Here is a tiny trained network, its code and every weight. The questions are about switching its units off for an input and a class, where a switched-off unit gives its printed mean instead of its output.

import numpy as np


def w(rows, s, z=0):
    codes = np.array(rows[::2]) - 128.0
    scale = np.full(codes.shape[1], s)
    scale[-1] = z or s
    return codes * scale


def f(y):
    return y / 2 * (1 + np.tanh(0.7978845608 * (y + 0.044715 * y**3)))


def log_softmax(a):
    a = a - a.max(-1, keepdims=True)
    return a - np.log(np.exp(a).sum(-1, keepdims=True))


def net(x, mask):
    res = np.array(x, float).reshape(1, 7) / 4 @ E
    y = f(res @ A[0][:, :-1].T + A[0][:, -1])
    res = res + np.where(mask, y, B[0][:, -1]) @ B[0][:, :-1]
    return log_softmax(res[-1] @ U[:, :-1].T + U[:, -1])


A, B = {}, {}
E = w([
[115,130,120,132,140,127],'x0',
[167,140,87,3,218,148],'x1',
[219,158,169,218,223,108],'x2',
[119,131,122,131,135,129],'x3',
[146,121,128,124,114,124],'x4',
[162,6,124,167,139,229],'x5',
[124,132,126,129,132,134],'x6',
],0.011)
A[0] = w([
[193,109,104,58,207,166,68],'n0',
[221,195,156,167,208,108,154],'n1',
[91,165,72,57,143,89,123],'n2',
[69,143,160,162,52,83,20],'n3',
[189,91,134,191,153,154,100],'n4',
[204,122,109,59,182,156,233],'n5',
[178,141,165,152,224,57,5],'n6',
[138,101,152,235,145,128,111],'n7',
[166,109,146,221,138,176,111],'n8',
[44,116,156,199,38,104,174],'n9',
[178,199,151,120,162,133,17],'n10',
[89,73,134,195,114,137,105],'n11',
[141,3,121,109,139,254,113],'n12',
],0.011)
B[0] = w([
[151,150,117,197,117,52,196],'n0',
[155,125,38,220,124,38,243],'n1',
[143,140,179,90,116,238,190],'n2',
[65,176,149,100,19,157,161],'n3',
[154,72,141,76,206,213,193],'n4',
[67,155,208,101,93,175,249],'n5',
[69,211,130,144,2,112,173],'n6',
[111,71,146,45,171,140,203],'n7',
[108,79,151,56,214,178,205],'n8',
[163,158,88,220,130,49,233],'n9',
[72,129,160,105,85,159,145],'n10',
[159,65,115,97,185,183,174],'n11',
[103,185,56,239,74,60,237],'n12',
],0.0097,0.015)
U = w([
[114,145,127,159,89,114,253],'0',
[187,122,81,196,150,82,123],'1',
[158,81,190,4,183,204,69],'2',
],0.012,0.0027)

Each question gives the input, the list of numbers given to net, and the class t.
The units are the neurons (one row each of A and B). Each row of codes is followed by its name. A weight is (code - 128) times the scale printed after its matrix; where a second scale follows, it is the last column's (A, B and U).
mask holds one flag per neuron, in row order. A switched-off neuron (its flag False) gives its mean, the last column of its row in B, instead of its output. The means were averaged over made-up inputs and are rounded, as every weight is.
A unit's drop is (log p(t) with every unit on - log p(t) with that unit switched off) / (log p(t) with every unit on - log p(t) with every unit switched off).
The circuit of an input: a set's keep is (log p(t) with only the set's units on - log p(t) with every unit switched off) / (log p(t) with every unit on - log p(t) with every unit switched off). Starting from the 12 units with the biggest drops (on a tie, the unit counted first), units are removed one at a time, each time the one whose removal leaves the highest keep (on an exact tie, the one counted first), for as long as the keep stays at least 0.8.
units of the circuit, in order: the units of the circuit, biggest drop first
top k neurons: the k neurons with the biggest drops, biggest first
drop when u is switched off: that unit's drop, to one decimal
input [2,5,6,8,-1,-3,2], class 0: top neuron	n6
input [-6,8,-2,6,2,6,0], class 0: top 3 neurons	n5; n1; n9
input [7,7,-3,0,2,8,4], class 0: top 2 neurons	n5; n1
input [-1,-4,-6,4,3,1,2], class 1: top 2 neurons	n9; n5
input [6,-4,-2,-2,4,1,-3], class 1: top 2 neurons	n5; n9
input [2,-3,-7,-1,-3,3,1], class 1: units of the circuit, in order	n5; n9
input [-1,5,0,3,-6,1,-3], class 0: top 2 neurons	n5; n8
input [6,-7,1,3,-5,8,3], class 2: top 4 neurons	n8; n7; n1; n4
input [-1,8,-4,4,7,1,6], class 0: top 4 neurons	n0; n12; n8; n4
input [-6,-8,-5,-7,-6,5,7], class 1: top 2 neurons	n9; n5
input [8,8,8,-5,-5,-2,-7], class 0: top 2 neurons	n5; n6
input [8,6,-3,-3,4,6,-6], class 0: top 3 neurons	n5; n1; n9
input [-1,2,5,-6,7,-5,3], class 0: top 3 neurons	n6; n9; n10
input [2,6,3,1,6,-1,5], class 0: units of the circuit, in order	n5
input [3,4,3,-4,-4,-1,-3], class 0: drop when n9 is switched off	0.6
input [8,-3,7,7,2,7,-4], class 2: drop when n8 is switched off	0.1
input [-4,0,4,4,7,6,0], class 2: drop when n7 is switched off	0.2
